Here is a tiny trained network, its code and every weight. The questions are about switching its units off for an input and a class, where a switched-off unit gives its printed mean instead of its output.

import numpy as np


def w(rows, s, z=0):
    codes = np.array(rows[::2]) - 128.0
    scale = np.full(codes.shape[1], s)
    scale[-1] = z or s
    return codes * scale


def norm(h):
    return h / np.sqrt((h * h).mean(-1, keepdims=True) + 1e-5)


def f(y):
    return y / 2 * (1 + np.tanh(0.7978845608 * (y + 0.044715 * y**3)))


def log_softmax(a):
    a = a - a.max(-1, keepdims=True)
    return a - np.log(np.exp(a).sum(-1, keepdims=True))


def net(x, mask):
    res = np.array(x, float).reshape(1, 5) / 4 @ E
    u = 0
    for l in range(2):
        y = f(norm(res) @ A[l][:, :-1].T + A[l][:, -1])
        res = res + np.where(mask[u : u + 4], y, B[l][:, -1]) @ B[l][:, :-1]
        u += 4
    return log_softmax(norm(res)[-1] @ U[:, :-1].T + U[:, -1])


A, B = {}, {}
E = w([
[89,161,115,235,107,136,168,62,190,145,162],'x0',
[194,140,106,179,76,100,156,72,66,121,197],'x1',
[66,143,255,51,166,132,165,73,162,108,175],'x2',
[137,155,124,97,121,218,76,59,122,190,115],'x3',
[90,123,197,93,134,152,229,151,62,144,51],'x4',
],0.0098)
A[0] = w([
[112,146,67,174,155,29,17,254,231,80,191,51],'L0N0',
[185,117,71,19,174,170,116,250,130,142,87,250],'L0N1',
[92,157,91,113,188,141,88,123,253,122,130,4],'L0N2',
[80,69,235,59,141,145,177,129,168,123,117,123],'L0N3',
],0.0071,0.0022)
B[0] = w([
[177,10,142,143,109,62,170,205,107,238,81,252],'L0N0',
[147,184,64,187,24,205,186,119,112,197,101,254],'L0N1',
[198,70,108,202,2,150,94,61,130,122,197,182],'L0N2',
[41,205,112,104,209,39,196,164,145,171,172,234],'L0N3',
],0.0088,0.0067)
A[1] = w([
[109,241,147,144,118,254,140,41,139,160,122,173],'L1N0',
[114,78,210,176,148,96,76,122,145,175,164,3],'L1N1',
[11,195,195,111,159,116,161,204,131,138,114,193],'L1N2',
[168,116,160,145,151,32,195,123,159,24,150,150],'L1N3',
],0.0086,0.0041)
B[1] = w([
[235,110,160,133,50,171,191,249,8,180,44,254],'L1N0',
[165,138,172,152,136,202,51,34,204,109,203,141],'L1N1',
[92,186,141,177,149,63,99,138,222,163,183,243],'L1N2',
[201,93,55,104,60,130,123,142,25,143,55,181],'L1N3',
],0.011,0.0088)
U = w([
[136,169,104,51,166,126,82,65,107,30,151,46],'0',
[84,229,150,143,175,39,214,215,140,191,143,254],'1',
[144,94,156,135,126,124,44,11,251,150,225,32],'2',
[219,87,124,152,60,180,141,183,82,218,87,228],'3',
[87,136,139,120,219,173,84,109,144,23,130,9],'4',
[83,123,128,69,193,220,124,127,189,9,145,3],'5',
[117,178,137,95,186,166,80,105,154,7,102,15],'6',
],0.011,0.0048)

Each question gives the input, the list of numbers given to net, and the class t.
The units are the neurons (one row each of A and B). Each row of codes is followed by its name. A weight is (code - 128) times the scale printed after its matrix; where a second scale follows, it is the last column's (A, B and U).
mask holds one flag per neuron, layer by layer. A switched-off neuron (its flag False) gives its mean, the last column of its row in B, instead of its output. The means were averaged over made-up inputs and are rounded, as every weight is.
A unit's drop is (log p(t) with every unit on - log p(t) with that unit switched off) / (log p(t) with every unit on - log p(t) with every unit switched off).
The circuit of an input: a set's keep is (log p(t) with only the set's units on - log p(t) with every unit switched off) / (log p(t) with every unit on - log p(t) with every unit switched off). Starting from all 8 units, units are removed one at a time, each time the one whose removal leaves the highest keep (on an exact tie, the one counted first), for as long as the keep stays at least 0.8.
units of the circuit, in order: the units of the circuit, biggest drop first
top k neurons: the k neurons with the biggest drops, biggest first
k most important neurons of layer l: the k neurons of layer l with the biggest drops, biggest first
drop of u: that unit's drop, to one decimal
input [6,-1,5,-8,-6], class 3: units of the circuit, in order => [L1N3]
input [8,-1,2,1,-5], class 2: units of the circuit, in order => [L0N1 L1N1]
input [-1,-5,3,1,-7], class 2: top 3 neurons => [L1N0 L1N1 L1N3]
input [5,-8,4,-8,-6], class 3: top 2 neurons => [L0N0 L0N2]
input [3,8,8,-6,-6], class 3: top 4 neurons => [L1N3 L1N2 L0N3 L0N2]
input [-8,2,4,2,0], class 1: 2 most important neurons of layer 0 => [L0N3 L0N2]
input [4,-1,3,-2,-6], class 2: top 3 neurons => [L1N0 L1N1 L0N1]
input [7,-3,2,-4,-1], class 2: 2 most important neurons of layer 1 => [L1N0 L1N1]
input [-1,6,7,8,2], class 1: 2 most important neurons of layer 1 => [L1N2 L1N3]
input [8,-1,0,-5,-2], class 3: top 3 neurons => [L1N2 L1N3 L0N0]
input [-6,-3,-1,-5,7], class 1: drop of L1N2 => 0.0
input [-8,-5,-3,-5,6], class 1: drop of L1N0 => 0.1
input [8,5,7,8,-8], class 3: drop of L1N0 => 2.3
input [-6,8,5,2,2], class 1: most important neuron of layer 1 => [L1N0]
